Below are the code and all the weights of a small trained network. Each question names an input and a class and asks about switching units off, where a switched-off unit gives its printed mean instead of its output.

import numpy as np


def w(rows, s, z=0):
    codes = np.array(rows[::2]) - 128.0
    scale = np.full(codes.shape[1], s)
    scale[-1] = z or s
    return codes * scale


def norm(h):
    return h / np.sqrt((h * h).mean(-1, keepdims=True) + 1e-5)


def f(y):
    return y / 2 * (1 + np.tanh(0.7978845608 * (y + 0.044715 * y**3)))


def log_softmax(a):
    a = a - a.max(-1, keepdims=True)
    return a - np.log(np.exp(a).sum(-1, keepdims=True))


def net(x, mask):
    res = np.array(x, float).reshape(1, 8) / 4 @ E
    u = 0
    for l in range(2):
        y = f(norm(res) @ A[l][:, :-1].T + A[l][:, -1])
        res = res + np.where(mask[u : u + 16], y, B[l][:, -1]) @ B[l][:, :-1]
        u += 16
    return log_softmax(norm(res)[-1] @ U[:, :-1].T + U[:, -1])


A, B = {}, {}
E = w([
[55,103,207,195,247,122,168],'x0',
[96,214,55,155,152,151,73],'x1',
[103,214,190,113,148,54,153],'x2',
[166,176,120,185,148,247,72],'x3',
[105,88,151,126,117,131,237],'x4',
[150,65,115,176,153,42,66],'x5',
[214,150,96,176,27,102,113],'x6',
[181,172,1,87,217,101,131],'x7',
],0.0099)
A[0] = w([
[121,119,80,125,156,182,132,29],'L0N1',
[115,136,158,119,156,140,143,2],'L0N2',
[124,125,72,156,138,173,145,12],'L0N3',
[142,57,153,112,91,101,165,45],'L0N4',
[135,147,135,132,133,126,180,80],'L0N5',
[122,118,200,88,162,114,137,150],'L0N6',
[180,128,145,115,82,188,139,20],'L0N7',
[129,85,143,154,131,150,50,84],'L0N8',
[153,121,78,124,183,71,105,135],'L0N9',
[123,40,128,135,132,120,164,3],'L0N10',
[137,123,168,116,142,115,181,64],'L0N11',
[147,138,126,217,107,126,122,83],'L0N12',
[99,137,153,136,176,111,137,23],'L0N13',
[171,143,136,250,106,120,103,76],'L0N14',
[172,113,117,110,105,169,104,106],'L0N15',
[137,173,126,87,66,111,114,74],'L0N16',
],0.019,0.006)
B[0] = w([
[106,122,155,71,213,204,132,172],'L0N1',
[145,188,132,107,140,122,131,135],'L0N2',
[125,122,149,125,167,199,115,157],'L0N3',
[162,26,131,127,83,80,125,203],'L0N4',
[115,114,157,166,123,179,97,153],'L0N5',
[76,132,150,218,144,123,185,221],'L0N6',
[197,158,64,155,135,126,108,196],'L0N7',
[73,157,213,178,166,117,8,191],'L0N8',
[150,175,40,166,123,111,143,254],'L0N9',
[107,126,163,165,34,53,112,174],'L0N10',
[99,126,160,191,134,123,94,179],'L0N11',
[84,148,151,168,93,174,113,178],'L0N12',
[150,171,101,105,158,171,155,171],'L0N13',
[86,211,143,214,142,125,133,222],'L0N14',
[169,149,100,65,169,116,98,212],'L0N15',
[167,151,116,87,39,51,166,214],'L0N16',
],0.013,0.0072)
A[1] = w([
[109,158,64,148,184,9,120,58],'L1N1',
[150,205,102,118,170,146,93,133],'L1N2',
[178,124,147,96,52,201,113,13],'L1N3',
[121,171,178,144,188,105,185,38],'L1N4',
[65,49,89,116,163,46,101,130],'L1N5',
[110,191,207,128,184,91,187,46],'L1N6',
[152,159,73,119,132,141,147,73],'L1N7',
[78,183,166,140,143,120,38,102],'L1N8',
[76,139,154,154,165,126,148,82],'L1N9',
[103,50,190,132,85,72,123,2],'L1N10',
[126,99,164,66,148,200,72,66],'L1N11',
[131,132,156,155,54,66,142,73],'L1N12',
[174,133,169,158,144,100,132,69],'L1N13',
[98,135,172,84,123,100,196,100],'L1N14',
[38,130,140,94,193,83,203,37],'L1N15',
[197,127,48,112,102,83,61,77],'L1N16',
],0.012,0.0073)
B[1] = w([
[167,89,83,139,110,168,82,213],'L1N1',
[94,6,118,123,112,116,188,250],'L1N2',
[195,139,111,142,132,91,111,135],'L1N3',
[95,136,107,165,136,175,113,168],'L1N4',
[133,104,138,183,74,138,126,167],'L1N5',
[87,151,97,193,127,182,105,184],'L1N6',
[114,125,92,128,124,127,162,166],'L1N7',
[143,113,142,154,80,117,87,208],'L1N8',
[151,143,128,136,118,172,76,181],'L1N9',
[126,61,125,119,140,121,179,169],'L1N10',
[113,112,163,72,145,78,106,152],'L1N11',
[91,118,137,77,238,154,173,208],'L1N12',
[113,103,115,143,129,146,161,127],'L1N13',
[115,148,139,173,140,91,132,148],'L1N14',
[111,150,122,163,112,153,75,167],'L1N15',
[189,133,112,129,105,98,73,254],'L1N16',
],0.014,0.0065)
U = w([
[242,129,40,98,48,76,107,207],'0',
[124,93,232,7,177,194,66,85],'1',
[85,148,174,237,119,182,72,209],'2',
[115,220,165,63,63,67,189,1],'3',
[95,9,226,142,72,58,201,124],'4',
[122,123,46,61,220,201,185,72],'5',
],0.018,0.0058)

Each question gives the input, the list of numbers given to net, and the class t.
The units are the neurons (one row each of A and B). Each row of codes is followed by its name. A weight is (code - 128) times the scale printed after its matrix; where a second scale follows, it is the last column's (A, B and U).
mask holds one flag per neuron, layer by layer. A switched-off neuron (its flag False) gives its mean, the last column of its row in B, instead of its output. The means were averaged over made-up inputs and are rounded, as every weight is.
A unit's drop is (log p(t) with every unit on - log p(t) with that unit switched off) / (log p(t) with every unit on - log p(t) with every unit switched off).
The circuit of an input: a set's keep is (log p(t) with only the set's units on - log p(t) with every unit switched off) / (log p(t) with every unit on - log p(t) with every unit switched off). Starting from the 12 units with the biggest drops (on a tie, the unit counted first), units are removed one at a time, each time the one whose removal leaves the highest keep (on an exact tie, the one counted first), for as long as the keep stays at least 0.8.
circuit, biggest first: the units of the circuit, biggest drop first
top k neurons: the k neurons with the biggest drops, biggest first
top k neurons in layer l: the k neurons of layer l with the biggest drops, biggest first
drop of u: that unit's drop, to one decimal
input [-5,8,-6,3,-2,-7,-2,-4], class 0: top 4 neurons in layer 0	(L0N7; L0N16; L0N6; L0N14)
input [3,4,-2,3,5,-5,-3,4], class 1: circuit, biggest first	(L0N9; L0N1; L1N11)
input [-7,-1,7,0,-5,5,-2,-6], class 3: top 2 neurons	(L0N16; L1N2)
input [0,5,0,8,-1,7,6,6], class 2: circuit, biggest first	(L0N14)
input [-8,-2,4,2,-1,-1,-6,-6], class 0: top 3 neurons	(L0N7; L0N14; L0N8)
input [6,7,6,5,0,4,3,7], class 5: circuit, biggest first	(L0N8; L1N2)
input [0,-8,0,0,3,-4,4,5], class 4: top 2 neurons	(L0N9; L0N11)
input [0,-8,-8,0,-5,-3,-2,-1], class 0: top 4 neurons	(L0N7; L0N15; L1N2; L1N16)
input [1,1,-7,5,5,-8,1,0], class 5: top 2 neurons in layer 0	(L0N7; L0N8)
input [3,0,1,0,-7,5,-7,5], class 0: top 3 neurons	(L0N9; L1N1; L1N12)
input [6,-5,8,-8,6,4,-4,1], class 2: top 3 neurons in layer 0	(L0N6; L0N13; L0N16)
input [1,1,-7,7,6,-8,-1,-1], class 5: top 2 neurons	(L0N7; L0N8)
input [5,8,-6,3,-3,-2,1,5], class 5: top 2 neurons in layer 0	(L0N1; L0N9)
input [-3,-5,-3,-1,0,1,-4,2], class 4: circuit, biggest first	(L0N10)
input [0,5,-7,2,0,-6,2,-2], class 5: drop of L0N9	-0.1
input [0,-3,-2,8,8,-2,-4,-1], class 1: drop of L0N9	0.4
input [1,-4,4,-8,-5,4,-5,1], class 2: drop of L0N6	0.3
